Below are the code and all the weights of a small trained network. Each question names an input and a class and asks about switching units off, where a switched-off unit gives its printed mean instead of its output.

import numpy as np


def w(rows, s, z=0):
    codes = np.array(rows[::2]) - 128.0
    scale = np.full(codes.shape[1], s)
    scale[-1] = z or s
    return codes * scale


def norm(h):
    return h / np.sqrt((h * h).mean(-1, keepdims=True) + 1e-5)


def f(y):
    return np.maximum(y, 0)


def log_softmax(a):
    a = a - a.max(-1, keepdims=True)
    return a - np.log(np.exp(a).sum(-1, keepdims=True))


def net(x, mask):
    res = np.array(x, float).reshape(1, 6) / 4 @ E
    u = 0
    for l in range(3):
        y = f(norm(res) @ A[l][:, :-1].T + A[l][:, -1])
        res = res + np.where(mask[u : u + 5], y, B[l][:, -1]) @ B[l][:, :-1]
        u += 5
    return log_softmax(norm(res)[-1] @ U[:, :-1].T + U[:, -1])


A, B = {}, {}
E = w([
[36,181,78,192,68,90,70,151],'x0',
[63,110,170,72,214,71,33,73],'x1',
[150,156,144,102,95,121,119,127],'x2',
[145,18,139,168,65,92,123,85],'x3',
[35,153,135,98,133,80,255,85],'x4',
[133,115,156,146,136,78,139,200],'x5',
],0.0094)
A[0] = w([
[143,119,164,147,150,45,143,218,20],'0.n0',
[148,113,103,104,110,195,144,83,120],'0.n1',
[123,68,170,141,61,126,109,76,12],'0.n2',
[124,142,65,99,115,200,112,10,1],'0.n3',
[96,164,114,187,107,159,105,56,145],'0.n4',
],0.012,0.0088)
B[0] = w([
[159,80,28,4,140,74,109,166,179],'0.n0',
[147,129,111,144,144,85,144,162,231],'0.n1',
[131,68,169,180,148,101,141,155,185],'0.n2',
[159,80,95,50,178,75,124,178,184],'0.n3',
[116,124,130,104,108,83,115,202,253],'0.n4',
],0.015,0.0042)
A[1] = w([
[55,151,150,78,89,89,254,69,2],'1.n0',
[113,159,141,53,117,121,30,16,70],'1.n1',
[212,28,211,87,195,160,184,58,66],'1.n2',
[110,37,144,177,64,109,131,10,54],'1.n3',
[233,76,202,31,183,244,218,57,64],'1.n4',
],0.0084,0.0076)
B[1] = w([
[102,75,75,103,186,128,190,9,194],'1.n0',
[178,136,216,157,144,87,177,136,170],'1.n1',
[70,133,99,118,92,113,80,125,254],'1.n2',
[118,47,191,165,147,155,150,135,169],'1.n3',
[45,167,101,156,59,114,75,177,243],'1.n4',
],0.014,0.0042)
A[2] = w([
[100,244,119,79,213,236,122,140,112],'2.n0',
[52,74,209,101,231,124,23,70,15],'2.n1',
[220,148,126,186,107,208,23,95,73],'2.n2',
[180,106,50,176,62,243,227,149,1],'2.n3',
[188,108,137,155,153,223,6,159,130],'2.n4',
],0.011,0.0052)
B[2] = w([
[160,4,157,183,125,156,97,146,217],'2.n0',
[205,209,113,148,83,179,179,144,255],'2.n1',
[84,133,122,118,172,118,147,77,189],'2.n2',
[202,206,170,120,130,130,107,119,218],'2.n3',
[66,110,110,91,144,102,179,65,253],'2.n4',
],0.019,0.0055)
U = w([
[206,232,160,148,87,134,158,141,102],'0',
[65,115,86,116,172,121,188,58,109],'1',
[33,160,93,154,45,137,56,191,113],'2',
[200,88,55,47,138,74,126,204,83],'3',
[152,7,207,205,109,158,120,149,113],'4',
[137,133,122,121,116,120,123,150,248],'5',
],0.014,0.012)

Each question gives the input, the list of numbers given to net, and the class t.
The units are the neurons (one row each of A and B). Each row of codes is followed by its name. A weight is (code - 128) times the scale printed after its matrix; where a second scale follows, it is the last column's (A, B and U).
mask holds one flag per neuron, layer by layer. A switched-off neuron (its flag False) gives its mean, the last column of its row in B, instead of its output. The means were averaged over made-up inputs and are rounded, as every weight is.
A unit's drop is (log p(t) with every unit on - log p(t) with that unit switched off) / (log p(t) with every unit on - log p(t) with every unit switched off).
The circuit of an input: a set's keep is (log p(t) with only the set's units on - log p(t) with every unit switched off) / (log p(t) with every unit on - log p(t) with every unit switched off). Starting from the 12 units with the biggest drops (on a tie, the unit counted first), units are removed one at a time, each time the one whose removal leaves the highest keep (on an exact tie, the one counted first), for as long as the keep stays at least 0.8.
circuit, biggest first: the units of the circuit, biggest drop first
unit that matters most: the unit with the biggest drop
k most important neurons: the k neurons with the biggest drops, biggest first
top k neurons in layer l: the k neurons of layer l with the biggest drops, biggest first
input [-3,2,4,-5,3,-5], class 3: top neuron in layer 1	[1.n4]
input [5,3,-4,-2,-5,-8], class 3: top 2 neurons in layer 0	[0.n3; 0.n4]
input [4,1,-6,6,4,-6], class 3: circuit, biggest first	[0.n4; 0.n3]
input [5,1,-4,2,-5,1], class 1: circuit, biggest first	[2.n4; 1.n4]
input [-4,-3,-3,1,1,1], class 2: circuit, biggest first	[1.n4; 0.n4]
input [-1,-8,-4,6,8,0], class 0: top 4 neurons in layer 2	[2.n3; 2.n4; 2.n0; 2.n2]
input [-8,-4,-8,-8,-4,-6], class 2: 2 most important neurons	[1.n4; 1.n2]
input [5,5,2,8,6,7], class 4: 2 most important neurons	[1.n3; 2.n4]
input [5,1,-2,-6,2,-2], class 4: 2 most important neurons	[2.n0; 1.n4]
input [-8,-6,-5,0,2,5], class 2: circuit, biggest first	[1.n4; 1.n2]
input [1,-5,5,-5,-8,0], class 1: 2 most important neurons	[2.n4; 2.n2]
input [-3,6,-8,-4,5,-8], class 3: top 2 neurons in layer 0	[0.n3; 0.n4]
input [6,-4,7,2,7,-4], class 1: 2 most important neurons	[1.n0; 2.n1]
input [-5,-8,-7,8,-6,1], class 0: unit that matters most	2.n3
input [8,0,8,-4,8,2], class 1: top 3 neurons in layer 1	[1.n0; 1.n4; 1.n2]
input [-6,7,7,6,0,-1], class 0: top 2 neurons in layer 1	[1.n1; 1.n3]
input [-3,-1,0,-5,-2,-4], class 4: 2 most important neurons	[2.n0; 0.n1]
input [-2,6,2,2,-8,7], class 1: 2 most important neurons	[2.n4; 2.n2]
input [3,3,-3,-6,-4,-5], class 4: 2 most important neurons	[2.n0; 0.n0]
input [5,-6,3,4,8,8], class 1: 2 most important neurons	[1.n0; 2.n1]
input [4,-5,-3,4,5,6], class 3: 3 most important neurons	[0.n0; 2.n1; 2.n4]
input [-6,6,-4,-6,0,-3], class 0: 3 most important neurons	[2.n1; 1.n1; 1.n2]
input [6,5,3,7,5,0], class 4: 2 most important neurons	[1.n3; 0.n2]
input [1,-6,-5,2,1,-4], class 0: circuit, biggest first	[2.n3]
input [-4,-2,4,5,-4,-7], class 3: 2 most important neurons	[0.n1; 0.n3]
input [8,-8,-3,0,6,-6], class 0: 3 most important neurons	[2.n3; 1.n4; 1.n2]
input [2,3,6,-7,3,8], class 3: unit that matters most	0.n0
